Below is a small trained network, with its code and all its weights. Each question gives an input and a class and asks what happens when units are switched off, that is, made to give their printed mean instead of their output.

import numpy as np


def w(rows, s, z=0):
    codes = np.array(rows[::2]) - 128.0
    scale = np.full(codes.shape[1], s)
    scale[-1] = z or s
    return codes * scale


def f(y):
    return y / 2 * (1 + np.tanh(0.7978845608 * (y + 0.044715 * y**3)))


def log_softmax(a):
    a = a - a.max(-1, keepdims=True)
    return a - np.log(np.exp(a).sum(-1, keepdims=True))


def net(x, mask):
    res = np.array(x, float).reshape(1, 6) / 4 @ E
    y = f(res @ A[0][:, :-1].T + A[0][:, -1])
    res = res + np.where(mask, y, B[0][:, -1]) @ B[0][:, :-1]
    return log_softmax(res[-1] @ U[:, :-1].T + U[:, -1])


A, B = {}, {}
E = w([
[56,197,148,120,73,80,82,100,5],'x0',
[185,172,220,108,212,52,125,214,116],'x1',
[123,114,135,127,123,115,132,128,129],'x2',
[108,105,198,39,96,192,55,156,148],'x3',
[105,114,126,139,146,140,136,141,110],'x4',
[123,128,115,133,121,129,129,144,128],'x5',
],0.015)
A[0] = w([
[129,160,128,159,150,106,113,81,157,178],'neuron 1',
[138,52,63,124,113,224,179,59,214,241],'neuron 2',
[102,73,107,125,103,164,122,126,161,103],'neuron 3',
[104,179,159,110,135,72,90,171,84,86],'neuron 4',
[114,200,178,117,131,75,118,135,81,81],'neuron 5',
[87,158,88,178,77,92,141,78,94,178],'neuron 6',
[133,198,141,101,147,70,97,166,46,72],'neuron 7',
[133,137,84,173,162,59,170,82,121,254],'neuron 8',
[180,156,183,163,169,109,145,168,146,192],'neuron 9',
[172,142,95,183,146,94,162,155,124,186],'neuron 10',
[112,79,185,4,99,218,26,176,130,167],'neuron 11',
[88,121,105,148,53,159,74,57,53,132],'neuron 12',
[196,120,169,152,201,125,127,208,181,121],'neuron 13',
[161,88,168,113,167,152,91,176,174,125],'neuron 14',
[111,171,96,134,97,167,112,123,89,110],'neuron 15',
[82,138,122,156,70,135,98,66,89,137],'neuron 16',
],0.012,0.0099)
B[0] = w([
[148,118,104,160,125,159,167,116,103,153],'neuron 1',
[88,201,27,87,224,20,147,181,51,253],'neuron 2',
[88,131,120,108,139,90,99,114,128,166],'neuron 3',
[65,197,93,81,176,70,154,128,144,184],'neuron 4',
[83,194,38,117,187,126,132,140,71,187],'neuron 5',
[128,141,97,214,84,170,162,126,105,204],'neuron 6',
[127,183,89,79,153,106,139,121,62,196],'neuron 7',
[227,82,52,175,138,182,159,135,90,210],'neuron 8',
[176,87,138,98,164,149,147,162,150,208],'neuron 9',
[198,95,142,113,202,154,149,99,146,187],'neuron 10',
[6,179,169,79,11,71,66,130,161,245],'neuron 11',
[82,81,148,173,80,134,113,76,135,211],'neuron 12',
[170,75,230,145,61,218,104,184,182,224],'neuron 13',
[127,134,161,119,120,118,105,220,140,197],'neuron 14',
[120,113,141,166,111,138,120,117,130,161],'neuron 15',
[133,97,151,192,78,208,116,29,152,192],'neuron 16',
],0.011,0.027)
U = w([
[155,158,39,129,246,67,255,156,70,252],'0',
[71,158,88,30,153,5,51,172,69,117],'1',
[240,19,180,124,188,191,172,166,155,172],'2',
[134,98,228,111,73,139,80,233,207,42],'3',
[173,63,104,195,88,202,143,79,83,82],'4',
[72,99,177,145,65,113,57,23,197,54],'5',
],0.0092,0.0031)

Each question gives the input, the list of numbers given to net, and the class t.
The units are the neurons (one row each of A and B). Each row of codes is followed by its name. A weight is (code - 128) times the scale printed after its matrix; where a second scale follows, it is the last column's (A, B and U).
mask holds one flag per neuron, in row order. A switched-off neuron (its flag False) gives its mean, the last column of its row in B, instead of its output. The means were averaged over made-up inputs and are rounded, as every weight is.
A unit's drop is (log p(t) with every unit on - log p(t) with that unit switched off) / (log p(t) with every unit on - log p(t) with every unit switched off).
The circuit of an input: a set's keep is (log p(t) with only the set's units on - log p(t) with every unit switched off) / (log p(t) with every unit on - log p(t) with every unit switched off). Starting from the 12 units with the biggest drops (on a tie, the unit counted first), units are removed one at a time, each time the one whose removal leaves the highest keep (on an exact tie, the one counted first), for as long as the keep stays at least 0.8.
circuit, biggest first: the units of the circuit, biggest drop first
unit that matters most: the unit with the biggest drop
k most important neurons: the k neurons with the biggest drops, biggest first
drop when u is switched off: that unit's drop, to one decimal
input [8,-5,5,0,3,-7], class 4: unit that matters most => neuron 11
input [-1,2,-4,-1,6,-7], class 2: circuit, biggest first => neuron 11; neuron 2
input [1,-6,-5,-1,7,-2], class 4: 2 most important neurons => neuron 16; neuron 12
input [5,0,7,-4,8,-2], class 4: 2 most important neurons => neuron 2; neuron 16
input [-1,7,-7,0,5,4], class 2: circuit, biggest first => neuron 11; neuron 13
input [1,-6,5,5,6,8], class 5: 2 most important neurons => neuron 16; neuron 12
input [-8,7,0,1,0,-5], class 3: 3 most important neurons => neuron 14; neuron 13; neuron 8
input [0,6,-5,-7,2,1], class 2: 2 most important neurons => neuron 2; neuron 13
input [7,0,5,3,3,-5], class 5: 3 most important neurons => neuron 2; neuron 16; neuron 12
input [3,-6,-6,1,-1,1], class 5: 2 most important neurons => neuron 8; neuron 12
input [0,6,-8,2,-6,4], class 3: 2 most important neurons => neuron 2; neuron 13
input [-2,8,7,-5,2,1], class 2: drop when neuron 13 is switched off => 0.0
input [8,-1,4,3,3,1], class 5: drop when neuron 16 is switched off => 0.1
input [-6,1,-8,-8,-6,-8], class 2: circuit, biggest first => neuron 13
input [5,4,6,-1,-1,2], class 0: drop when neuron 11 is switched off => 0.3
input [4,6,-8,0,-4,-3], class 0: drop when neuron 11 is switched off => 1.1
